Here is a tiny trained network, its code and every weight. The questions are about switching its units off for an input and a class, where a switched-off unit gives its printed mean instead of its output.

import numpy as np


def w(rows, s, z=0):
    codes = np.array(rows[::2]) - 128.0
    scale = np.full(codes.shape[1], s)
    scale[-1] = z or s
    return codes * scale


def norm(h):
    return h / np.sqrt((h * h).mean(-1, keepdims=True) + 1e-5)


def f(y):
    return y / 2 * (1 + np.tanh(0.7978845608 * (y + 0.044715 * y**3)))


def log_softmax(a):
    a = a - a.max(-1, keepdims=True)
    return a - np.log(np.exp(a).sum(-1, keepdims=True))


def net(x, mask):
    res = np.array(x, float).reshape(1, 2) / 4 @ E
    u = 0
    for l in range(4):
        y = f(norm(res) @ A[l][:, :-1].T + A[l][:, -1])
        res = res + np.where(mask[u : u + 6], y, B[l][:, -1]) @ B[l][:, :-1]
        u += 6
    return log_softmax(norm(res)[-1] @ U[:, :-1].T + U[:, -1])


A, B = {}, {}
E = w([
[234,163,214,2,59],'x0',
[229,89,240,46,223],'x1',
],0.0073)
A[0] = w([
[124,134,126,88,162,65],'0.n0',
[108,197,121,29,2,8],'0.n1',
[158,149,195,121,62,160],'0.n2',
[85,80,110,122,107,171],'0.n3',
[133,105,166,154,161,39],'0.n4',
[20,174,131,136,58,168],'0.n5',
],0.0097,0.0016)
B[0] = w([
[83,127,37,124,141,137],'0.n0',
[62,149,162,246,89,255],'0.n1',
[33,145,153,167,104,210],'0.n2',
[177,166,200,113,153,141],'0.n3',
[42,147,98,95,154,146],'0.n4',
[148,127,144,192,184,207],'0.n5',
],0.011,0.0069)
A[1] = w([
[98,255,234,80,114,220],'1.n0',
[225,122,145,66,92,98],'1.n1',
[231,85,118,137,216,203],'1.n2',
[102,138,128,196,128,252],'1.n3',
[150,205,109,98,79,40],'1.n4',
[64,26,117,152,139,241],'1.n5',
],0.0082,0.0019)
B[1] = w([
[175,112,149,173,152,254],'1.n0',
[159,127,150,207,149,143],'1.n1',
[34,140,2,119,71,189],'1.n2',
[196,112,123,86,64,247],'1.n3',
[68,123,115,147,180,114],'1.n4',
[140,86,129,4,169,212],'1.n5',
],0.008,0.0056)
A[2] = w([
[115,128,102,63,173,179],'2.n0',
[254,80,42,174,122,105],'2.n1',
[199,111,149,77,162,168],'2.n2',
[171,195,134,41,194,45],'2.n3',
[215,141,155,136,72,252],'2.n4',
[53,91,168,195,163,211],'2.n5',
],0.0094,0.0022)
B[2] = w([
[46,37,166,133,2,210],'2.n0',
[212,170,63,146,119,159],'2.n1',
[54,147,192,178,82,175],'2.n2',
[210,236,75,88,175,170],'2.n3',
[50,79,146,62,236,211],'2.n4',
[180,135,135,80,84,255],'2.n5',
],0.0081,0.0051)
A[3] = w([
[177,138,168,209,154,144],'3.n0',
[49,44,191,162,184,185],'3.n1',
[142,133,5,113,168,255],'3.n2',
[98,193,160,147,130,100],'3.n3',
[154,49,253,105,115,120],'3.n4',
[192,83,66,113,85,106],'3.n5',
],0.011,0.0028)
B[3] = w([
[84,128,112,55,116,203],'3.n0',
[48,89,102,117,132,254],'3.n1',
[153,202,102,58,80,196],'3.n2',
[44,142,157,200,143,165],'3.n3',
[255,135,81,133,231,241],'3.n4',
[187,194,137,173,176,152],'3.n5',
],0.0083,0.0078)
U = w([
[158,210,57,124,109,173],'0',
[31,71,80,53,136,155],'1',
[52,163,196,220,110,168],'2',
[121,101,187,125,252,169],'3',
[136,122,149,116,129,2],'4',
],0.016,0.0065)

Each question gives the input, the list of numbers given to net, and the class t.
The units are the neurons (one row each of A and B). Each row of codes is followed by its name. A weight is (code - 128) times the scale printed after its matrix; where a second scale follows, it is the last column's (A, B and U).
mask holds one flag per neuron, layer by layer. A switched-off neuron (its flag False) gives its mean, the last column of its row in B, instead of its output. The means were averaged over made-up inputs and are rounded, as every weight is.
A unit's drop is (log p(t) with every unit on - log p(t) with that unit switched off) / (log p(t) with every unit on - log p(t) with every unit switched off).
The circuit of an input: a set's keep is (log p(t) with only the set's units on - log p(t) with every unit switched off) / (log p(t) with every unit on - log p(t) with every unit switched off). Starting from the 12 units with the biggest drops (on a tie, the unit counted first), units are removed one at a time, each time the one whose removal leaves the highest keep (on an exact tie, the one counted first), for as long as the keep stays at least 0.8.
units of the circuit, in order: the units of the circuit, biggest drop first
most important unit: the unit with the biggest drop
top k neurons: the k neurons with the biggest drops, biggest first
top k neurons in layer l: the k neurons of layer l with the biggest drops, biggest first
drop of u: that unit's drop, to one decimal
input [4,1], class 3: top 3 neurons => 3.n4, 1.n2, 1.n0
input [5,-1], class 2: units of the circuit, in order => 0.n1
input [0,8], class 1: units of the circuit, in order => 1.n2, 0.n1
input [8,0], class 2: top 3 neurons => 0.n1, 0.n2, 1.n5
input [-5,0], class 0: top 2 neurons => 2.n1, 0.n2
input [-7,1], class 1: top 3 neurons => 0.n1, 1.n5, 1.n0
input [-8,2], class 1: top 2 neurons => 0.n1, 1.n5
input [6,1], class 3: top 3 neurons in layer 2 => 2.n4, 2.n2, 2.n0
input [6,0], class 2: top 2 neurons => 0.n1, 0.n2
input [-2,5], class 1: drop of 0.n1 => 0.1
input [-5,2], class 1: drop of 0.n1 => 2.4
input [5,-2], class 2: drop of 0.n1 => 0.5
input [0,0], class 0: drop of 0.n1 => 1.4
input [-2,2], class 1: most important unit => 2.n0
